Here is a tiny trained network, its code and every weight. The questions are about switching its units off for an input and a target symbol, where a switched-off unit gives its printed mean instead of its output.

import numpy as np


def w(rows, s, z=0):
    codes = np.array(rows[::2]) - 128.0
    scale = np.full(codes.shape[1], s)
    scale[-1] = z or s
    return codes * scale


def norm(h):
    return h / np.sqrt((h * h).mean(-1, keepdims=True) + 1e-5)


def f(y):
    return np.maximum(y, 0)


def softmax(a):
    e = np.exp(a - a.max(-1, keepdims=True))
    return e / e.sum(-1, keepdims=True)


def log_softmax(a):
    a = a - a.max(-1, keepdims=True)
    return a - np.log(np.exp(a).sum(-1, keepdims=True))


def net(x, mask):
    ids = ['ΔΘΠαβγεζημξστφψω'.index(c) for c in x.split()]
    T = len(ids)
    res = E[ids] + P[:T]
    q, k, v = (norm(res) @ M[0].T for M in (Q, K, V))
    z = softmax(np.where(np.tri(T) > 0, q @ k.T / 4**0.5, -1e9)) @ v
    res = res + np.where(mask[0], z, O[0][:, -1]) @ O[0][:, :-1]
    y = f(norm(res) @ A[0][:, :-1].T + A[0][:, -1])
    res = res + np.where(mask[1:9], y, B[0][:, -1]) @ B[0][:, :-1]
    return log_softmax(norm(res)[-1] @ U[:, :-1].T + U[:, -1])


Q, K, V, O, A, B = {}, {}, {}, {}, {}, {}
E = w([
[129,68,87,142,104],'Δ',
[146,144,109,150,144],'Θ',
[126,102,139,153,88],'Π',
[150,145,102,147,141],'α',
[106,51,171,83,2],'β',
[162,29,98,149,112],'γ',
[167,146,146,108,124],'ε',
[63,32,70,137,32],'ζ',
[157,145,107,141,149],'η',
[151,150,154,146,106],'μ',
[136,130,133,121,189],'ξ',
[76,104,107,93,180],'σ',
[121,149,172,80,123],'τ',
[77,113,67,87,139],'φ',
[180,195,192,120,158],'ψ',
[67,132,87,126,126],'ω',
],0.026)
P = w([
[154,2,191,218,93],'0',
[164,39,174,205,91],'1',
[153,58,168,196,105],'2',
[155,82,157,191,102],'3',
[147,102,152,187,106],'4',
[142,119,152,184,111],'5',
[136,135,150,183,119],'6',
[132,148,144,177,129],'7',
[129,166,141,173,135],'8',
[122,183,134,174,144],'9',
[116,189,123,164,142],'10',
[109,201,119,150,143],'11',
],0.0088)
Q[0] = w([
[145,191,64,163,251],'H1',
[174,181,166,138,96],'H1',
[149,145,195,134,153],'H1',
[107,79,170,74,56],'H1',
],0.017)
K[0] = w([
[79,223,88,67,172],'H1',
[202,205,160,166,97],'H1',
[109,235,180,88,89],'H1',
[203,8,146,166,58],'H1',
],0.012)
V[0] = w([
[73,64,192,115,152],'H1',
[156,185,108,166,254],'H1',
[58,85,105,181,158],'H1',
[169,119,81,51,176],'H1',
],0.0078)
O[0] = w([
[193,253,15,47,82,171],'H1',
[188,41,120,86,17,255],'H1',
[99,208,153,80,2,160],'H1',
[239,80,146,188,100,101],'H1',
],0.0063,0.0045)
A[0] = w([
[72,141,80,178,97,53],'N1',
[104,74,13,104,120,43],'N2',
[140,57,123,184,184,39],'N3',
[65,78,77,185,101,53],'N4',
[95,208,92,89,142,81],'N5',
[146,139,100,193,87,89],'N6',
[106,177,190,192,98,2],'N7',
[107,74,252,110,146,59],'N8',
],0.011,0.0044)
B[0] = w([
[231,231,111,103,117,211],'N1',
[126,65,114,207,165,202],'N2',
[36,184,46,150,68,224],'N3',
[149,218,175,177,84,226],'N4',
[96,105,150,38,160,234],'N5',
[116,104,175,48,220,251],'N6',
[55,1,186,148,162,209],'N7',
[102,189,80,69,218,237],'N8',
],0.008,0.0028)
U = w([
[161,212,138,193,102,57],'Δ',
[103,138,135,126,128,144],'Θ',
[106,165,232,170,100,134],'Π',
[189,60,141,103,100,199],'α',
[65,95,149,87,58,118],'β',
[89,67,100,198,127,172],'γ',
[156,159,59,165,232,48],'ε',
[87,140,109,147,72,150],'ζ',
[101,135,135,136,129,99],'η',
[60,46,154,146,184,132],'μ',
[89,141,135,114,128,159],'ξ',
[62,46,83,69,133,83],'σ',
[99,155,164,36,157,103],'τ',
[97,124,30,114,123,190],'φ',
[191,179,206,165,209,2],'ψ',
[154,249,113,80,53,34],'ω',
],0.012,0.0049)

Each question gives the input, a string of symbols that net reads in full, and the target symbol t.
The units are the heads (4 rows each of Q, K, V and O) and the neurons (one row each of A and B). Each row of codes is followed by its name. A weight is (code - 128) times the scale printed after its matrix; where a second scale follows, it is the last column's (O, A, B and U).
mask holds one flag per unit, heads first, then neurons. A switched-off unit (its flag False) gives its mean, the last column of its rows in O or B, instead of its output. The means were averaged over made-up inputs and are rounded, as every weight is.
A unit's drop is (log p(t) with every unit on - log p(t) with that unit switched off) / (log p(t) with every unit on - log p(t) with every unit switched off).
The circuit of an input: a set's keep is (log p(t) with only the set's units on - log p(t) with every unit switched off) / (log p(t) with every unit on - log p(t) with every unit switched off). Starting from all 9 units, units are removed one at a time, each time the one whose removal leaves the highest keep (on an exact tie, the one counted first), for as long as the keep stays at least 0.8.
units of the circuit, in order: the units of the circuit, biggest drop first
most important unit: the unit with the biggest drop
k most important neurons: the k neurons with the biggest drops, biggest first
drop of u: that unit's drop, to one decimal
input Θ Θ γ ξ ψ Π α φ η, target ψ: units of the circuit, in order => (H1 N6)
input Θ η Θ ξ ξ μ Π ξ ξ Δ, target Δ: most important unit => N4
input τ ξ ζ ξ α α ζ ε, target ε: units of the circuit, in order => (H1 N8 N3)
input Θ ζ τ ξ τ ξ ξ ξ ξ φ ξ, target ψ: units of the circuit, in order => (H1 N8)
input η φ ξ Θ Π η, target γ: units of the circuit, in order => (H1 N3)
input ξ Θ ξ α, target α: units of the circuit, in order => (H1 N6)
input Θ Δ Θ, target Π: units of the circuit, in order => (H1 N4)
input ξ ξ ξ Δ, target Δ: units of the circuit, in order => (H1 N4)
input Θ Θ φ Θ ξ τ Θ ξ ξ ω Θ η, target τ: units of the circuit, in order => (N6 H1)
input Π ξ Θ τ Θ μ ψ μ ξ ξ ε, target ε: 2 most important neurons => (N3 N8)
input Θ τ ξ ξ τ ξ ψ Θ β Π φ Θ, target ψ: 2 most important neurons => (N5 N6)
input α ε μ ξ φ η Θ, target ψ: 2 most important neurons => (N6 N5)
input η α ξ ξ ω Θ, target τ: 2 most important neurons => (N5 N7)
input ξ ξ ξ β ε ξ α, target α: units of the circuit, in order => (H1)
input ω α ω ω τ ξ Θ ξ ξ γ α η, target γ: drop of N3 => 0.3
input ξ μ φ β η, target ψ: drop of H1 => 0.5
input ξ ψ Θ ψ ξ, target φ: drop of N5 => 0.0
